Here is a tiny trained network, its code and every weight. The questions are about switching its units off for an input and a class, where a switched-off unit gives its printed mean instead of its output.

import numpy as np


def w(rows, s, z=0):
    codes = np.array(rows[::2]) - 128.0
    scale = np.full(codes.shape[1], s)
    scale[-1] = z or s
    return codes * scale


def norm(h):
    return h / np.sqrt((h * h).mean(-1, keepdims=True) + 1e-5)


def f(y):
    return y / 2 * (1 + np.tanh(0.7978845608 * (y + 0.044715 * y**3)))


def log_softmax(a):
    a = a - a.max(-1, keepdims=True)
    return a - np.log(np.exp(a).sum(-1, keepdims=True))


def net(x, mask):
    res = np.array(x, float).reshape(1, 4) / 4 @ E
    u = 0
    for l in range(4):
        y = f(norm(res) @ A[l][:, :-1].T + A[l][:, -1])
        res = res + np.where(mask[u : u + 7], y, B[l][:, -1]) @ B[l][:, :-1]
        u += 7
    return log_softmax(norm(res)[-1] @ U[:, :-1].T + U[:, -1])


A, B = {}, {}
E = w([
[31,151,146,190,8,133,179,111,137],'x0',
[151,30,104,254,77,180,60,127,204],'x1',
[194,160,110,103,89,107,123,67,213],'x2',
[146,140,160,151,130,134,141,102,109],'x3',
],0.0068)
A[0] = w([
[229,112,127,56,143,142,42,160,123,81],'L0N1',
[61,105,115,158,41,185,182,102,158,85],'L0N2',
[3,148,137,121,47,128,92,62,134,37],'L0N3',
[119,215,114,203,102,138,231,90,94,246],'L0N4',
[172,176,110,67,49,133,151,25,242,2],'L0N5',
[85,54,167,124,146,215,197,239,98,71],'L0N6',
[201,172,125,52,93,148,113,113,223,97],'L0N7',
],0.0044,0.0018)
B[0] = w([
[175,156,105,195,184,71,105,134,73,217],'L0N1',
[190,109,88,186,221,59,147,142,120,250],'L0N2',
[115,118,98,114,247,3,127,153,74,212],'L0N3',
[78,109,63,61,175,96,120,199,123,252],'L0N4',
[162,71,159,63,136,125,196,75,15,222],'L0N5',
[116,48,129,97,71,247,67,103,78,205],'L0N6',
[99,78,146,103,100,83,186,160,103,205],'L0N7',
],0.0054,0.0026)
A[1] = w([
[195,155,94,106,192,166,82,137,105,123],'L1N1',
[139,144,113,3,69,138,145,102,113,212],'L1N2',
[95,133,140,68,110,122,187,135,65,87],'L1N3',
[4,188,46,100,120,55,153,166,148,254],'L1N4',
[189,47,84,209,113,167,162,154,209,160],'L1N5',
[95,242,82,217,27,85,201,147,74,61],'L1N6',
[21,99,125,151,122,173,27,151,171,147],'L1N7',
],0.0054,0.0011)
B[1] = w([
[147,105,105,167,80,12,206,200,175,187],'L1N1',
[92,152,129,109,127,254,214,107,115,192],'L1N2',
[165,114,144,170,142,135,77,90,206,206],'L1N3',
[209,168,130,174,143,128,136,149,113,255],'L1N4',
[110,225,196,154,155,187,185,97,151,252],'L1N5',
[140,113,61,149,115,56,143,182,119,177],'L1N6',
[148,165,111,86,81,73,133,111,168,196],'L1N7',
],0.0059,0.0043)
A[2] = w([
[19,74,167,97,128,190,78,254,46,135],'L2N1',
[53,162,107,145,243,188,174,95,176,130],'L2N2',
[177,65,23,90,55,127,177,16,175,118],'L2N3',
[86,123,156,195,203,75,118,63,77,143],'L2N4',
[143,202,130,22,222,99,244,109,72,253],'L2N5',
[86,230,171,207,87,174,165,139,151,159],'L2N6',
[43,61,121,186,116,147,139,79,33,137],'L2N7',
],0.0047,0.003)
B[2] = w([
[107,60,187,86,107,106,230,67,157,169],'L2N1',
[175,129,164,153,9,168,129,169,254,145],'L2N2',
[70,59,151,26,148,135,90,50,84,145],'L2N3',
[176,103,49,85,118,126,41,70,198,150],'L2N4',
[96,105,141,209,99,172,57,140,134,254],'L2N5',
[155,142,85,86,150,132,81,160,129,165],'L2N6',
[112,90,161,97,145,108,118,48,86,149],'L2N7',
],0.0062,0.0081)
A[3] = w([
[118,202,206,108,130,155,170,194,91,111],'L3N1',
[88,254,185,85,146,167,136,200,139,149],'L3N2',
[176,108,101,200,161,48,138,105,114,250],'L3N3',
[121,60,173,50,129,142,177,76,148,216],'L3N4',
[117,56,140,164,98,138,134,140,149,182],'L3N5',
[70,168,84,152,48,59,190,103,122,192],'L3N6',
[129,127,117,168,135,202,79,101,224,110],'L3N7',
],0.0066,0.0013)
B[3] = w([
[161,152,134,171,33,101,98,75,143,163],'L3N1',
[88,186,86,128,21,158,85,121,243,183],'L3N2',
[76,160,72,94,168,102,151,185,121,253],'L3N3',
[86,92,174,55,136,185,182,92,33,201],'L3N4',
[248,231,134,28,108,149,112,46,139,185],'L3N5',
[215,63,137,104,255,134,122,153,140,184],'L3N6',
[10,160,158,150,7,131,102,159,108,213],'L3N7',
],0.0079,0.0054)
U = w([
[99,212,140,176,28,183,93,146,197,249],'0',
[150,110,81,164,247,48,152,200,162,140],'1',
[119,51,202,57,141,201,189,66,69,16],'2',
],0.011,0.0012)

Each question gives the input, the list of numbers given to net, and the class t.
The units are the neurons (one row each of A and B). Each row of codes is followed by its name. A weight is (code - 128) times the scale printed after its matrix; where a second scale follows, it is the last column's (A, B and U).
mask holds one flag per neuron, layer by layer. A switched-off neuron (its flag False) gives its mean, the last column of its row in B, instead of its output. The means were averaged over made-up inputs and are rounded, as every weight is.
A unit's drop is (log p(t) with every unit on - log p(t) with that unit switched off) / (log p(t) with every unit on - log p(t) with every unit switched off).
The circuit of an input: a set's keep is (log p(t) with only the set's units on - log p(t) with every unit switched off) / (log p(t) with every unit on - log p(t) with every unit switched off). Starting from the 12 units with the biggest drops (on a tie, the unit counted first), units are removed one at a time, each time the one whose removal leaves the highest keep (on an exact tie, the one counted first), for as long as the keep stays at least 0.8.
units of the circuit, in order: the units of the circuit, biggest drop first
top k neurons: the k neurons with the biggest drops, biggest first
top k neurons in layer l: the k neurons of layer l with the biggest drops, biggest first
drop when u is switched off: that unit's drop, to one decimal
input [7,-4,8,-3], class 2: top 4 neurons => [L0N5; L2N3; L1N2; L0N1]
input [5,4,3,5], class 1: top 3 neurons => [L1N6; L2N5; L0N6]
input [4,-2,7,2], class 2: units of the circuit, in order => [L0N5]
input [6,7,8,2], class 2: top 2 neurons => [L0N5; L2N3]
input [5,0,5,6], class 1: top 2 neurons in layer 1 => [L1N6; L1N4]
input [-6,6,0,-1], class 0: top 2 neurons => [L1N5; L3N7]
input [4,4,6,-5], class 2: units of the circuit, in order => [L0N5; L2N3]
input [7,5,-7,5], class 1: top 3 neurons in layer 2 => [L2N3; L2N5; L2N6]
input [5,-3,-4,-6], class 1: top 2 neurons => [L1N4; L1N5]
input [6,5,4,4], class 1: top 3 neurons => [L1N6; L2N5; L3N6]
input [2,-7,-7,2], class 0: top 2 neurons in layer 0 => [L0N5; L0N7]
input [-8,-8,4,-6], class 0: top 2 neurons in layer 3 => [L3N2; L3N6]
input [-6,3,7,1], class 2: top 3 neurons => [L2N3; L0N5; L0N2]
input [2,6,8,-5], class 2: top neuron in layer 3 => [L3N4]
input [-6,-8,4,-4], class 0: drop when L0N7 is switched off => 0.0
input [5,-6,-4,-1], class 0: drop when L1N4 is switched off => 2.7
input [6,2,6,8], class 1: drop when L0N4 is switched off => 0.1
